How the elements are linked:
@: z268->z627, z945->z159, z900->z799, z204->z878, z943->z447, z389->z296, z836->z545, z536->z652, z12->z990, z791->z945, z652->z110, z712->z536, z251->z528, z838->z204, z307->z191, z81->z900, z110->z943, z861->z649, z431->z453, z684->z466, z466->z216, z191->z861, z159->z389, z627->z251, z20->z279, z638->z712, z305->z791, z250->z684, z447->z833, z799->z20, z959->z78, z284->z81, z279->z838, z78->z836, z374->z431, z528->z822, z990->z638, z453->z305, z545->z143, z216->z268, z354->z12, z878->z772, z296->z959, z70->z307, z143->z354, z214->z250, z833->z374, z649->z284, z772->z214, z822->z70
§: z268->z943, z945->z204, z900->z78, z204->z945, z943->z268, z389->z279, z836->z81, z536->z528, z12->z191, z791->z878, z652->z251, z712->z822, z251->z652, z838->z159, z307->z990, z81->z836, z110->z627, z861->z354, z431->z250, z684->z374, z466->z833, z191->z12, z159->z838, z627->z110, z20->z296, z638->z70, z305->z772, z250->z431, z447->z216, z799->z959, z959->z799, z284->z545, z279->z389, z78->z900, z374->z684, z528->z536, z990->z307, z453->z214, z545->z284, z216->z447, z354->z861, z878->z791, z296->z20, z70->z638, z143->z649, z214->z453, z833->z466, z649->z143, z772->z305, z822->z712
!: z268->z216, z945->z791, z900->z81, z204->z838, z943->z110, z389->z159, z836->z78, z536->z712, z12->z354, z791->z305, z652->z536, z712->z638, z251->z627, z838->z279, z307->z70, z81->z284, z110->z652, z861->z191, z431->z374, z684->z250, z466->z684, z191->z307, z159->z945, z627->z268, z20->z799, z638->z990, z305->z453, z250->z214, z447->z943, z799->z900, z959->z296, z284->z649, z279->z20, z78->z959, z374->z833, z528->z251, z990->z12, z453->z431, z545->z836, z216->z466, z354->z143, z878->z204, z296->z389, z70->z822, z143->z545, z214->z772, z833->z447, z649->z861, z772->z878, z822->z528

In the rows, 24 means zero.

Each row, then its element:
(32, 34, 29, 29, 30, 21, 22, 27, 28, 26, 28, 27, 29, 20, 29, 28, 31, 33, 27, 23, 24, 25, 28, 30, 19, 25, 30, 20, 32, 30, 30, 21, 26, 24, 13, 27, 25, 23, 26, 19, 28, 27, 29, 17, 24, 20, 34, 20, 23, 20, 26, 25, 26, 19, 18, 19, 23, 21, 22, 24, 31, 27, 27, 23, 29, 34, 22, 16, 30, 23, 19, 25, 10, 32, 21, 22, 26, 22, 20, 24, 35, 7): z214
(15, 21, 30, 22, 18, 28, 26, 17, 19, 30, 16, 24, 18, 14, 15, 19, 18, 23, 27, 18, 20, 27, 15, 9, 20, 23, 42, 29, 23, 25, 26, 31, 15, 25, 29, 29, 25, 30, 20, 33, 17, 30, 24, 30, 15, 29, 19, 18, 23, 28, 19, 20, 22, 30, 31, 28, 23, 22, 29, 24, 26, 31, 24, 26, 23, 16, 20, 30, 29, 19, 25, 24, 24, 29, 27, 28, 21, 20, 24, 33, 21, 31): z447
(30, 31, 24, 35, 31, 19, 24, 29, 31, 26, 30, 21, 26, 15, 29, 25, 25, 30, 21, 26, 27, 23, 20, 17, 20, 30, 30, 23, 36, 24, 23, 21, 25, 29, 16, 26, 24, 30, 26, 24, 31, 33, 13, 31, 34, 12, 32, 22, 28, 26, 24, 29, 13, 15, 33, 24, 35, 22, 22, 28, 31, 21, 26, 21, 24, 22, 18, 31, 38, 29, 19, 15, 16, 19, 29, 31, 24, 30, 15, 26, 30, 15): z389
(16, 31, 22, 17, 22, 22, 21, 31, 21, 18, 25, 11, 26, 39, 28, 29, 17, 32, 26, 21, 28, 18, 26, 31, 27, 19, 17, 14, 11, 31, 30, 18, 26, 18, 24, 25, 21, 23, 30, 13, 30, 32, 30, 24, 24, 25, 27, 33, 20, 30, 29, 26, 27, 26, 21, 20, 18, 18, 17, 21, 22, 17, 20, 30, 25, 33, 24, 11, 19, 26, 25, 30, 26, 27, 26, 18, 25, 18, 31, 20, 23, 12): z305
(19, 23, 25, 18, 19, 29, 22, 20, 21, 22, 19, 22, 28, 20, 15, 22, 23, 15, 11, 23, 22, 33, 26, 13, 24, 21, 24, 28, 18, 17, 25, 34, 20, 13, 34, 19, 23, 29, 21, 26, 17, 25, 20, 15, 11, 36, 15, 15, 28, 33, 22, 27, 31, 33, 25, 20, 11, 24, 26, 20, 23, 16, 19, 16, 19, 26, 25, 25, 27, 27, 25, 25, 36, 25, 14, 20, 31, 20, 30, 27, 16, 35): z374
(25, 29, 26, 21, 21, 12, 25, 21, 19, 20, 21, 17, 27, 33, 25, 24, 19, 30, 25, 21, 29, 20, 31, 32, 30, 16, 17, 14, 27, 26, 27, 24, 29, 14, 18, 21, 25, 23, 29, 18, 32, 27, 25, 21, 27, 29, 26, 33, 21, 26, 31, 24, 25, 28, 18, 17, 25, 21, 19, 22, 20, 16, 15, 29, 27, 34, 18, 14, 20, 26, 25, 31, 33, 22, 23, 21, 30, 23, 32, 18, 22, 14): z305
(15, 18, 22, 14, 23, 24, 27, 20, 26, 23, 13, 26, 22, 22, 22, 25, 22, 12, 25, 31, 17, 25, 22, 17, 22, 24, 26, 29, 15, 24, 28, 27, 17, 32, 34, 27, 26, 28, 21, 29, 17, 21, 20, 20, 20, 26, 20, 30, 26, 26, 24, 26, 24, 27, 24, 24, 22, 27, 28, 30, 18, 23, 24, 20, 17, 24, 27, 31, 20, 16, 30, 22, 34, 21, 21, 30, 22, 13, 23, 27, 18, 43): z833
(28, 24, 26, 15, 17, 18, 22, 25, 23, 20, 22, 17, 28, 34, 28, 23, 17, 22, 18, 25, 21, 21, 26, 27, 31, 17, 15, 24, 15, 22, 24, 29, 23, 4, 26, 13, 23, 35, 30, 22, 18, 22, 32, 16, 18, 42, 18, 21, 21, 29, 19, 25, 29, 27, 26, 33, 21, 21, 24, 22, 22, 15, 12, 27, 19, 24, 24, 15, 21, 24, 28, 26, 28, 22, 20, 13, 26, 21, 34, 21, 24, 19): z822
(20, 26, 27, 16, 18, 25, 22, 17, 23, 25, 18, 23, 33, 25, 21, 30, 18, 18, 18, 28, 18, 30, 26, 25, 22, 22, 30, 27, 13, 23, 29, 31, 24, 15, 28, 14, 26, 25, 21, 22, 16, 22, 24, 21, 15, 37, 12, 26, 29, 27, 25, 30, 29, 31, 26, 29, 16, 25, 24, 24, 21, 25, 25, 14, 19, 29, 29, 23, 21, 23, 24, 26, 34, 30, 19, 17, 29, 17, 28, 23, 22, 34): z279
(21, 17, 32, 26, 29, 27, 24, 16, 25, 23, 16, 20, 20, 14, 19, 20, 19, 16, 20, 24, 26, 21, 24, 14, 26, 24, 32, 30, 16, 26, 20, 32, 26, 26, 40, 20, 22, 30, 23, 28, 17, 23, 21, 25, 25, 28, 13, 21, 28, 31, 21, 30, 18, 32, 35, 27, 25, 21, 27, 25, 27, 25, 26, 16, 20, 15, 28, 34, 28, 30, 33, 25, 31, 22, 24, 32, 28, 20, 23, 26, 14, 38): z799
(18, 18, 29, 7, 23, 25, 24, 14, 19, 27, 16, 16, 23, 34, 15, 30, 18, 21, 26, 27, 15, 24, 18, 25, 24, 14, 26, 22, 19, 22, 26, 32, 23, 11, 36, 20, 19, 31, 25, 21, 18, 22, 23, 18, 16, 24, 17, 28, 27, 31, 16, 28, 25, 34, 27, 27, 23, 20, 21, 21, 16, 25, 23, 21, 20, 23, 31, 26, 23, 24, 29, 32, 24, 26, 20, 22, 29, 11, 20, 23, 19, 33): z251
(25, 20, 22, 21, 18, 17, 25, 18, 21, 15, 18, 19, 24, 33, 21, 24, 17, 27, 24, 32, 18, 19, 28, 26, 30, 15, 15, 28, 13, 16, 31, 26, 20, 17, 31, 25, 19, 27, 30, 18, 27, 17, 33, 12, 20, 28, 19, 27, 25, 32, 23, 27, 34, 29, 26, 24, 18, 20, 21, 16, 19, 20, 17, 24, 22, 33, 29, 13, 15, 19, 25, 22, 28, 24, 19, 22, 22, 23, 31, 18, 20, 27): z838
(22, 25, 21, 25, 26, 28, 21, 24, 23, 25, 38, 30, 20, 15, 26, 16, 34, 27, 29, 20, 25, 29, 20, 20, 15, 38, 31, 29, 32, 28, 13, 20, 22, 34, 24, 32, 29, 18, 20, 35, 29, 25, 13, 29, 28, 11, 28, 12, 28, 14, 24, 17, 13, 22, 27, 22, 32, 24, 23, 29, 26, 34, 20, 29, 33, 17, 26, 30, 31, 25, 24, 21, 21, 23, 23, 23, 17, 30, 13, 34, 23, 18): z652
(16, 18, 24, 17, 19, 25, 29, 12, 26, 25, 15, 24, 20, 18, 18, 16, 16, 17, 20, 29, 16, 21, 19, 21, 24, 25, 24, 28, 15, 25, 26, 26, 20, 27, 36, 24, 26, 25, 16, 26, 18, 20, 23, 17, 19, 26, 18, 26, 16, 31, 18, 25, 23, 26, 26, 25, 25, 27, 28, 25, 26, 25, 23, 21, 14, 23, 30, 34, 25, 22, 30, 24, 35, 20, 24, 31, 24, 16, 27, 23, 21, 49): z833
(28, 29, 21, 23, 27, 15, 26, 27, 23, 20, 21, 19, 28, 37, 35, 27, 15, 35, 24, 26, 26, 18, 31, 32, 25, 18, 11, 28, 16, 25, 24, 27, 34, 21, 21, 26, 27, 29, 30, 17, 32, 26, 34, 21, 29, 25, 24, 19, 22, 32, 24, 26, 34, 17, 23, 21, 24, 23, 23, 19, 24, 16, 16, 28, 28, 30, 26, 14, 20, 24, 23, 29, 23, 30, 25, 22, 30, 17, 34, 19, 19, 17): z878

In each set, the symbols that take the first to the second take the third to the fourth. Give the fourth.
Answer with the element's name.
(15, 19, 27, 19, 27, 26, 26, 18, 23, 26, 12, 23, 20, 16, 20, 17, 25, 24, 29, 19, 22, 22, 21, 15, 22, 20, 32, 29, 20, 27, 28, 22, 18, 28, 32, 33, 28, 28, 21, 31, 20, 22, 21, 18, 15, 26, 22, 22, 21, 28, 23, 24, 22, 28, 25, 24, 26, 29, 29, 19, 21, 26, 31, 15, 15, 19, 25, 30, 26, 27, 28, 21, 29, 28, 29, 21, 22, 17, 23, 27, 28, 44)
to (29, 23, 28, 34, 32, 29, 22, 21, 26, 25, 26, 22, 23, 15, 25, 17, 27, 23, 28, 19, 25, 25, 23, 18, 22, 28, 31, 17, 32, 31, 14, 28, 27, 28, 19, 31, 21, 20, 22, 23, 27, 35, 22, 34, 25, 23, 36, 19, 24, 24, 23, 20, 18, 14, 23, 22, 31, 21, 19, 31, 28, 31, 22, 23, 29, 15, 18, 28, 34, 26, 24, 20, 22, 24, 21, 29, 13, 32, 16, 27, 30, 16)
as (20, 20, 27, 17, 24, 21, 23, 23, 22, 18, 22, 17, 24, 33, 27, 26, 21, 22, 22, 26, 26, 19, 27, 31, 27, 13, 21, 25, 12, 22, 29, 30, 21, 12, 25, 23, 22, 26, 24, 17, 24, 23, 30, 15, 26, 34, 18, 26, 17, 30, 19, 27, 32, 27, 26, 26, 21, 23, 24, 22, 25, 16, 24, 27, 21, 31, 30, 14, 15, 17, 24, 25, 31, 27, 18, 17, 25, 20, 32, 18, 17, 30)
to z799

(30, 29, 23, 36, 26, 26, 22, 31, 26, 21, 37, 23, 28, 20, 33, 24, 23, 32, 29, 24, 28, 30, 23, 30, 32, 34, 21, 17, 31, 30, 22, 17, 23, 31, 15, 25, 25, 16, 24, 23, 32, 29, 23, 24, 23, 21, 32, 16, 34, 20, 25, 18, 17, 13, 20, 22, 27, 24, 21, 27, 27, 23, 23, 33, 27, 24, 21, 18, 28, 24, 19, 24, 19, 23, 23, 28, 21, 33, 20, 28, 27, 11)
to (22, 25, 27, 28, 34, 20, 30, 25, 23, 24, 33, 27, 18, 16, 20, 18, 30, 31, 27, 15, 26, 27, 15, 23, 22, 23, 35, 20, 35, 23, 19, 26, 24, 24, 15, 32, 28, 26, 22, 22, 26, 29, 18, 33, 28, 21, 30, 24, 29, 15, 28, 20, 14, 11, 21, 19, 27, 27, 20, 23, 22, 32, 23, 23, 27, 18, 23, 27, 34, 28, 19, 17, 17, 26, 20, 29, 16, 32, 15, 36, 33, 11)
as (17, 17, 20, 18, 20, 22, 19, 24, 21, 25, 12, 29, 22, 23, 12, 25, 20, 13, 22, 27, 21, 22, 23, 16, 17, 21, 31, 28, 20, 20, 21, 30, 18, 22, 39, 18, 22, 20, 18, 30, 12, 16, 28, 17, 14, 25, 22, 23, 28, 25, 20, 23, 20, 28, 30, 27, 20, 27, 23, 21, 23, 23, 31, 19, 15, 20, 26, 31, 22, 28, 29, 21, 39, 20, 28, 14, 28, 16, 31, 27, 16, 39)
to z279

(28, 32, 14, 30, 24, 13, 21, 33, 27, 22, 31, 23, 27, 32, 29, 19, 24, 30, 24, 22, 23, 13, 29, 38, 22, 19, 24, 19, 31, 18, 24, 17, 28, 24, 15, 24, 20, 19, 25, 22, 36, 33, 28, 27, 37, 11, 29, 28, 18, 21, 31, 25, 21, 21, 22, 22, 25, 25, 20, 24, 19, 28, 12, 32, 22, 27, 25, 16, 18, 26, 20, 22, 16, 22, 23, 19, 19, 24, 25, 14, 29, 7)
to (21, 28, 22, 22, 20, 18, 19, 24, 16, 23, 30, 21, 32, 41, 31, 29, 23, 25, 23, 27, 21, 24, 28, 35, 26, 15, 12, 22, 26, 20, 26, 21, 20, 15, 23, 15, 19, 18, 28, 19, 22, 13, 30, 20, 23, 23, 20, 25, 16, 21, 26, 21, 28, 26, 18, 25, 15, 17, 19, 21, 26, 17, 18, 34, 25, 31, 23, 15, 17, 19, 18, 35, 27, 26, 19, 17, 20, 23, 40, 19, 26, 25)
as (26, 30, 19, 28, 20, 19, 21, 34, 27, 23, 33, 28, 20, 42, 34, 25, 20, 34, 25, 26, 30, 24, 29, 37, 25, 25, 14, 15, 28, 22, 15, 25, 24, 27, 16, 16, 25, 16, 28, 15, 35, 24, 23, 28, 29, 21, 27, 23, 21, 20, 28, 17, 20, 22, 20, 21, 22, 31, 23, 21, 23, 19, 19, 28, 28, 31, 21, 16, 23, 24, 17, 27, 17, 14, 24, 23, 26, 27, 29, 18, 27, 6)
to z305

(21, 19, 20, 25, 28, 24, 23, 24, 27, 30, 25, 22, 18, 7, 28, 18, 31, 24, 24, 20, 26, 22, 21, 21, 20, 33, 26, 26, 30, 26, 25, 14, 16, 38, 28, 36, 24, 25, 23, 32, 23, 24, 15, 26, 28, 12, 25, 26, 22, 21, 24, 18, 13, 21, 27, 26, 33, 25, 21, 26, 20, 27, 31, 20, 28, 21, 23, 34, 27, 29, 25, 19, 15, 27, 30, 28, 16, 29, 18, 29, 31, 33)
to (18, 15, 22, 18, 22, 26, 16, 13, 24, 32, 26, 22, 23, 8, 16, 19, 29, 18, 26, 28, 20, 29, 19, 14, 17, 28, 27, 26, 24, 25, 19, 18, 20, 38, 27, 31, 30, 24, 18, 34, 20, 18, 17, 30, 24, 22, 22, 24, 33, 22, 24, 20, 20, 25, 30, 33, 28, 30, 32, 24, 22, 32, 30, 18, 30, 23, 28, 28, 29, 25, 23, 15, 26, 26, 27, 29, 23, 31, 19, 35, 21, 41)
as (34, 32, 34, 35, 26, 22, 23, 25, 28, 20, 33, 28, 25, 26, 29, 23, 24, 38, 31, 21, 26, 24, 28, 31, 18, 25, 26, 17, 27, 32, 27, 22, 36, 27, 13, 23, 26, 28, 33, 14, 29, 27, 23, 23, 32, 19, 32, 23, 25, 27, 29, 20, 21, 16, 19, 20, 24, 20, 19, 22, 30, 20, 22, 31, 35, 24, 23, 16, 30, 30, 24, 29, 18, 25, 25, 22, 22, 23, 19, 25, 27, 6)
to z374

(28, 27, 23, 33, 24, 25, 20, 28, 29, 32, 34, 31, 25, 15, 23, 22, 33, 23, 29, 22, 28, 24, 16, 20, 15, 32, 28, 25, 37, 26, 18, 13, 19, 26, 18, 27, 28, 15, 16, 26, 30, 24, 18, 30, 20, 18, 30, 24, 33, 17, 26, 14, 18, 19, 27, 21, 23, 23, 21, 25, 30, 32, 29, 30, 28, 17, 20, 28, 29, 25, 16, 14, 18, 24, 20, 29, 22, 37, 16, 34, 27, 24)
to (16, 25, 28, 13, 21, 22, 26, 24, 19, 26, 17, 25, 23, 23, 17, 26, 20, 19, 26, 22, 21, 24, 26, 22, 24, 17, 31, 27, 14, 28, 32, 28, 25, 15, 31, 25, 25, 27, 25, 23, 23, 24, 26, 21, 16, 27, 17, 22, 19, 31, 17, 33, 30, 35, 24, 25, 24, 22, 20, 24, 20, 21, 23, 18, 18, 19, 24, 21, 16, 22, 24, 26, 25, 23, 22, 27, 30, 13, 25, 17, 17, 37)
as (31, 21, 18, 29, 25, 21, 23, 34, 24, 30, 35, 24, 26, 22, 33, 20, 37, 31, 22, 22, 25, 23, 22, 25, 19, 31, 22, 23, 31, 24, 17, 13, 29, 33, 18, 24, 21, 16, 25, 23, 30, 22, 23, 33, 28, 13, 33, 26, 24, 12, 22, 23, 20, 12, 22, 18, 32, 28, 23, 24, 23, 26, 17, 29, 18, 22, 17, 22, 26, 24, 18, 21, 11, 23, 23, 28, 17, 30, 22, 21, 30, 18)
to z838

(20, 31, 25, 24, 27, 37, 17, 20, 24, 28, 20, 27, 19, 14, 19, 20, 32, 17, 22, 20, 21, 29, 17, 17, 18, 32, 36, 27, 31, 31, 28, 25, 21, 32, 30, 22, 22, 24, 17, 25, 22, 32, 22, 35, 17, 20, 19, 22, 35, 24, 21, 17, 21, 17, 30, 26, 26, 26, 24, 32, 25, 30, 22, 13, 23, 16, 24, 37, 29, 27, 22, 13, 26, 22, 23, 31, 17, 20, 14, 35, 26, 35)
to (18, 27, 30, 15, 17, 27, 21, 11, 26, 25, 18, 29, 29, 24, 22, 29, 14, 18, 21, 30, 21, 32, 33, 20, 24, 19, 29, 23, 19, 17, 33, 31, 30, 16, 30, 15, 24, 30, 26, 18, 15, 22, 27, 17, 19, 39, 18, 33, 29, 28, 23, 24, 27, 29, 27, 29, 18, 29, 25, 22, 26, 25, 24, 21, 19, 22, 28, 23, 25, 19, 23, 26, 37, 28, 26, 16, 29, 16, 32, 25, 19, 32)
as (24, 19, 25, 25, 21, 29, 25, 17, 24, 29, 22, 27, 28, 7, 19, 26, 27, 21, 25, 25, 17, 25, 15, 14, 15, 33, 41, 26, 34, 25, 19, 18, 24, 32, 30, 24, 28, 25, 19, 24, 22, 26, 17, 25, 21, 22, 22, 26, 29, 21, 19, 24, 19, 22, 24, 28, 27, 32, 27, 22, 24, 25, 30, 23, 32, 19, 27, 42, 34, 28, 30, 22, 28, 20, 21, 26, 24, 21, 16, 30, 30, 33)
to z374

(19, 17, 18, 14, 21, 28, 29, 17, 23, 25, 11, 28, 28, 27, 17, 19, 22, 14, 24, 24, 23, 23, 23, 22, 30, 16, 26, 29, 16, 26, 28, 28, 18, 28, 34, 22, 30, 23, 15, 33, 17, 19, 24, 15, 20, 20, 22, 21, 19, 19, 16, 27, 31, 32, 30, 25, 17, 28, 26, 24, 25, 24, 21, 23, 21, 26, 25, 32, 21, 15, 27, 25, 29, 17, 21, 24, 23, 15, 28, 20, 22, 49)
to (19, 21, 28, 18, 24, 27, 23, 11, 16, 25, 14, 21, 24, 16, 12, 19, 21, 17, 22, 20, 16, 30, 18, 15, 23, 23, 36, 26, 18, 22, 26, 26, 22, 29, 31, 29, 23, 32, 25, 25, 12, 23, 20, 21, 15, 29, 17, 23, 31, 27, 22, 27, 22, 26, 31, 27, 28, 27, 23, 25, 24, 28, 30, 19, 22, 15, 18, 33, 23, 28, 30, 21, 30, 21, 22, 23, 32, 17, 23, 30, 27, 33)
as (19, 27, 26, 6, 15, 18, 20, 24, 24, 30, 13, 21, 30, 32, 29, 28, 21, 23, 27, 30, 24, 23, 33, 27, 27, 15, 21, 27, 14, 19, 28, 23, 26, 18, 36, 17, 24, 21, 20, 18, 20, 21, 26, 17, 23, 28, 22, 32, 20, 26, 18, 26, 32, 32, 20, 20, 17, 23, 26, 18, 21, 14, 15, 22, 19, 32, 30, 18, 8, 21, 26, 28, 29, 23, 21, 19, 26, 13, 35, 13, 23, 28)
to z374

(29, 24, 20, 28, 22, 17, 24, 25, 28, 27, 32, 25, 18, 20, 20, 19, 29, 35, 35, 22, 29, 22, 19, 28, 25, 33, 21, 16, 35, 22, 23, 23, 19, 29, 20, 25, 32, 18, 28, 25, 32, 21, 25, 24, 31, 17, 30, 15, 25, 12, 26, 23, 23, 13, 29, 24, 25, 16, 19, 30, 23, 29, 21, 28, 24, 23, 17, 28, 23, 18, 22, 24, 19, 22, 29, 26, 18, 31, 20, 27, 26, 11)
to (15, 24, 28, 11, 19, 24, 25, 20, 21, 23, 14, 28, 27, 37, 23, 28, 19, 23, 17, 30, 22, 20, 28, 29, 25, 10, 21, 21, 11, 19, 27, 27, 27, 20, 28, 24, 25, 25, 25, 16, 23, 21, 29, 19, 24, 25, 21, 22, 20, 33, 21, 32, 31, 32, 25, 22, 15, 24, 26, 19, 20, 20, 24, 22, 21, 26, 26, 22, 17, 23, 22, 25, 26, 24, 27, 23, 27, 15, 33, 16, 21, 29)
as (29, 23, 20, 25, 26, 23, 28, 28, 28, 30, 25, 26, 24, 22, 34, 21, 32, 28, 24, 18, 20, 23, 28, 24, 19, 29, 14, 24, 30, 30, 15, 18, 30, 30, 14, 26, 27, 18, 27, 23, 29, 24, 19, 34, 31, 18, 34, 27, 24, 14, 28, 19, 27, 17, 21, 14, 27, 25, 20, 28, 24, 25, 27, 30, 28, 30, 17, 20, 20, 20, 23, 23, 17, 19, 27, 27, 20, 34, 23, 19, 31, 10)
to z838

(32, 27, 23, 37, 20, 20, 20, 35, 29, 18, 29, 27, 28, 32, 25, 23, 28, 30, 20, 24, 34, 21, 31, 33, 28, 27, 10, 16, 33, 19, 18, 25, 26, 25, 16, 19, 29, 13, 25, 19, 25, 24, 24, 22, 25, 18, 26, 24, 23, 18, 27, 23, 21, 18, 19, 28, 19, 27, 17, 21, 25, 13, 22, 30, 27, 30, 23, 17, 17, 21, 17, 28, 23, 19, 22, 28, 24, 33, 25, 18, 25, 9)
to (36, 29, 22, 25, 28, 18, 24, 37, 26, 19, 18, 22, 33, 35, 31, 22, 17, 29, 20, 25, 33, 20, 34, 33, 25, 13, 14, 22, 19, 24, 29, 23, 27, 15, 17, 23, 25, 28, 29, 17, 27, 24, 27, 20, 24, 22, 29, 24, 22, 28, 31, 30, 29, 20, 24, 23, 20, 18, 20, 25, 24, 18, 17, 28, 24, 26, 20, 12, 23, 22, 20, 32, 28, 25, 22, 23, 29, 24, 25, 19, 25, 12)
as (23, 24, 26, 20, 29, 25, 26, 24, 32, 34, 26, 28, 15, 17, 25, 13, 33, 29, 27, 16, 23, 19, 15, 19, 17, 29, 29, 20, 32, 25, 22, 16, 16, 31, 17, 33, 29, 20, 18, 32, 26, 23, 18, 33, 29, 9, 28, 24, 21, 22, 19, 16, 19, 23, 23, 25, 29, 27, 27, 31, 21, 35, 24, 23, 29, 24, 27, 29, 36, 26, 22, 16, 17, 21, 28, 34, 23, 24, 19, 28, 31, 26)
to z389

(18, 18, 25, 14, 27, 24, 26, 17, 18, 28, 20, 21, 14, 17, 12, 17, 27, 18, 26, 19, 17, 15, 16, 21, 19, 17, 28, 24, 22, 24, 30, 23, 11, 27, 35, 30, 25, 25, 22, 34, 19, 23, 19, 23, 25, 21, 25, 21, 24, 23, 16, 18, 24, 24, 29, 22, 30, 17, 25, 22, 16, 29, 26, 19, 16, 14, 29, 34, 26, 29, 31, 18, 25, 20, 26, 28, 28, 21, 22, 35, 29, 43)
to (15, 21, 20, 14, 20, 34, 22, 18, 17, 26, 14, 25, 25, 21, 20, 20, 31, 13, 21, 27, 23, 27, 23, 17, 25, 19, 23, 25, 25, 30, 23, 30, 23, 23, 29, 20, 25, 27, 16, 28, 14, 18, 20, 23, 15, 37, 18, 19, 25, 25, 23, 21, 12, 25, 31, 20, 27, 33, 28, 24, 18, 24, 24, 15, 29, 21, 27, 27, 21, 29, 27, 26, 30, 25, 26, 25, 16, 21, 22, 31, 21, 39)
as (13, 16, 30, 17, 22, 27, 27, 14, 22, 27, 12, 20, 20, 18, 19, 25, 26, 15, 29, 20, 22, 27, 17, 12, 20, 21, 36, 27, 18, 24, 24, 30, 17, 29, 33, 25, 28, 33, 24, 30, 10, 21, 20, 23, 16, 29, 12, 20, 30, 26, 24, 27, 20, 24, 28, 27, 19, 24, 26, 22, 27, 29, 28, 16, 23, 16, 24, 27, 27, 29, 32, 19, 27, 20, 20, 23, 22, 15, 26, 31, 22, 39)
to z833

